array([[119, 100, 114, 110, 105, 101, 102],
       [104, 100, 106,  96, 103, 102,  95],
       [114, 102, 137,  81, 113, 112, 120],
       [ 86, 164,  85,  93,  80, 103, 104],
       [ 62,  72, 105, 127,  41, 114,  74],
       [111, 120, 110,  66,  73, 120, 108],
       [104,  86, 106,  97,  97,  98,  99]])
->
array([[104, 111,  62,  86, 114, 104, 119],
       [ 86, 120,  72, 164, 102, 100, 100],
       [106, 110, 105,  85, 137, 106, 114],
       [ 97,  66, 127,  93,  81,  96, 110],
       [ 97,  73,  41,  80, 113, 103, 105],
       [ 98, 120, 114, 103, 112, 102, 101],
       [ 99, 108,  74, 104, 120,  95, 102]])

array([[ 81, 121,  62, 124],
       [ 80, 127,  99,  89],
       [124, 105, 119, 101],
       [110,  84, 104,  74],
       [ 88,  81,  76, 111],
       [103,  77,  58, 103],
       [120, 164,  50,  83],
       [ 73,  79, 114, 127],
       [130,  23, 163, 165]])
->
array([[130,  73, 120, 103,  88, 110, 124,  80,  81],
       [ 23,  79, 164,  77,  81,  84, 105, 127, 121],
       [163, 114,  50,  58,  76, 104, 119,  99,  62],
       [165, 127,  83, 103, 111,  74, 101,  89, 124]])

array([[ 88, 117, 109, 129,  74,  79],
       [114, 126, 120, 112,  86,  44],
       [ 95,  98, 116, 139,  82,  63],
       [ 94,  99, 112, 148,  88,  68],
       [ 91,  97, 102, 139,  56,  92],
       [ 56,  78, 111, 132,  71,  77],
       [100, 107, 113, 145,  87,  66],
       [ 96, 110,  89,  94, 129,  22]])
->
array([[ 96, 100,  56,  91,  94,  95, 114,  88],
       [110, 107,  78,  97,  99,  98, 126, 117],
       [ 89, 113, 111, 102, 112, 116, 120, 109],
       [ 94, 145, 132, 139, 148, 139, 112, 129],
       [129,  87,  71,  56,  88,  82,  86,  74],
       [ 22,  66,  77,  92,  68,  63,  44,  79]])

array([[ 83, 120, 120,  88],
       [125,  88, 120,  81],
       [ 47,  88, 116, 115],
       [ 28, 104, 104,  93]])
->
array([[ 28,  47, 125,  83],
       [104,  88,  88, 120],
       [104, 116, 120, 120],
       [ 93, 115,  81,  88]])

array([[137, 102, 135, 118, 106, 138,  98],
       [184, 157, 105, 123, 152,  85, 136],
       [ 87,  56,  89, 111, 151,  64, 100],
       [104,  88, 104, 117, 137,  68, 105],
       [132, 124, 101,  61, 111, 110, 133],
       [131, 142, 122,  85, 112,  78, 128],
       [ 33,  95, 103,  94,  58,  67,  77],
       [ 57, 147, 104,  54,  84,  17, 124],
       [ 90,  91, 106,  72, 118,  77, 115],
       [ 44,  93, 123, 103,  92,  42,  90],
       [104,  96, 131, 104, 123,  72, 106],
       [ 72,  72, 116, 138, 101,  85,  71]])
->
array([[ 72, 104,  44,  90,  57,  33, 131, 132, 104,  87, 184, 137],
       [ 72,  96,  93,  91, 147,  95, 142, 124,  88,  56, 157, 102],
       [116, 131, 123, 106, 104, 103, 122, 101, 104,  89, 105, 135],
       [138, 104, 103,  72,  54,  94,  85,  61, 117, 111, 123, 118],
       [101, 123,  92, 118,  84,  58, 112, 111, 137, 151, 152, 106],
       [ 85,  72,  42,  77,  17,  67,  78, 110,  68,  64,  85, 138],
       [ 71, 106,  90, 115, 124,  77, 128, 133, 105, 100, 136,  98]])

array([[128, 113, 133,  40,  43],
       [100, 104, 143,  77,  64],
       [105,  68,  61, 103, 105],
       [135, 103,  61,  78, 145],
       [ 50,  72, 158,  61,  52],
       [158,  84, 114,  99, 140],
       [104, 130,  50, 124, 125],
       [ 49,  44, 122, 157, 135],
       [ 66, 145, 119,  76,  88],
       [ 44,  96,  78, 145,  72]])
->
array([[ 44,  66,  49, 104, 158,  50, 135, 105, 100, 128],
       [ 96, 145,  44, 130,  84,  72, 103,  68, 104, 113],
       [ 78, 119, 122,  50, 114, 158,  61,  61, 143, 133],
       [145,  76, 157, 124,  99,  61,  78, 103,  77,  40],
       [ 72,  88, 135, 125, 140,  52, 145, 105,  64,  43]])

array([[ 40,  38, 163,  43,  51, 163, 136],
       [161, 163,  36, 157, 150,  36,  64],
       [ 39,  38, 164,  43,  50, 164, 136],
       [161, 162,  36, 157, 150,  36,  64],
       [ 39,  38, 163,  43,  51, 163, 136],
       [ 39,  38, 164,  43,  50, 164, 135],
       [161, 162,  36, 157, 149,  36,  64],
       [161, 163,  36, 157, 150,  36,  64],
       [161, 163,  36, 157, 150,  36,  64],
       [ 40,  38, 163,  43,  51, 163, 136]])
->
array([[ 40, 161, 161, 161,  39,  39, 161,  39, 161,  40],
       [ 38, 163, 163, 162,  38,  38, 162,  38, 163,  38],
       [163,  36,  36,  36, 164, 163,  36, 164,  36, 163],
       [ 43, 157, 157, 157,  43,  43, 157,  43, 157,  43],
       [ 51, 150, 150, 149,  50,  51, 150,  50, 150,  51],
       [163,  36,  36,  36, 164, 163,  36, 164,  36, 163],
       [136,  64,  64,  64, 135, 136,  64, 136,  64, 136]])
---
array([[167,  39,  59,  58],
       [ 86, 102,  76, 102],
       [141,  78,  87,  71],
       [135, 127, 147, 118]])
->
[167, 102,  87, 118]

array([[ 86,  92, 150,  39],
       [ 61,  77, 118,  43]])
->
[86, 77]

array([[146, 141, 140,  28],
       [142, 142, 136,  45],
       [ 42,  42,  58, 169]])
->
[146, 142,  58]

array([[ 38, 150,  99, 155],
       [ 38,  96,  94, 114]])
->
[38, 96]

array([[118, 134,  44],
       [ 36, 103, 120],
       [ 37,  99, 126],
       [146,  54, 122],
       [ 35, 103, 121]])
->
[118, 103, 126]

array([[116,  86],
       [ 92, 121],
       [ 95,  31],
       [108,  93]])
->
[116, 121]

array([[ 56,  40, 151, 129],
       [ 92,  89,  99,  95],
       [ 48,  71, 167, 135]])
->
[ 56,  89, 167]

array([[ 94,  53, 124],
       [115,  19, 161]])
->
[94, 19]

array([[ 89, 165],
       [112,  54]])
->
[89, 54]
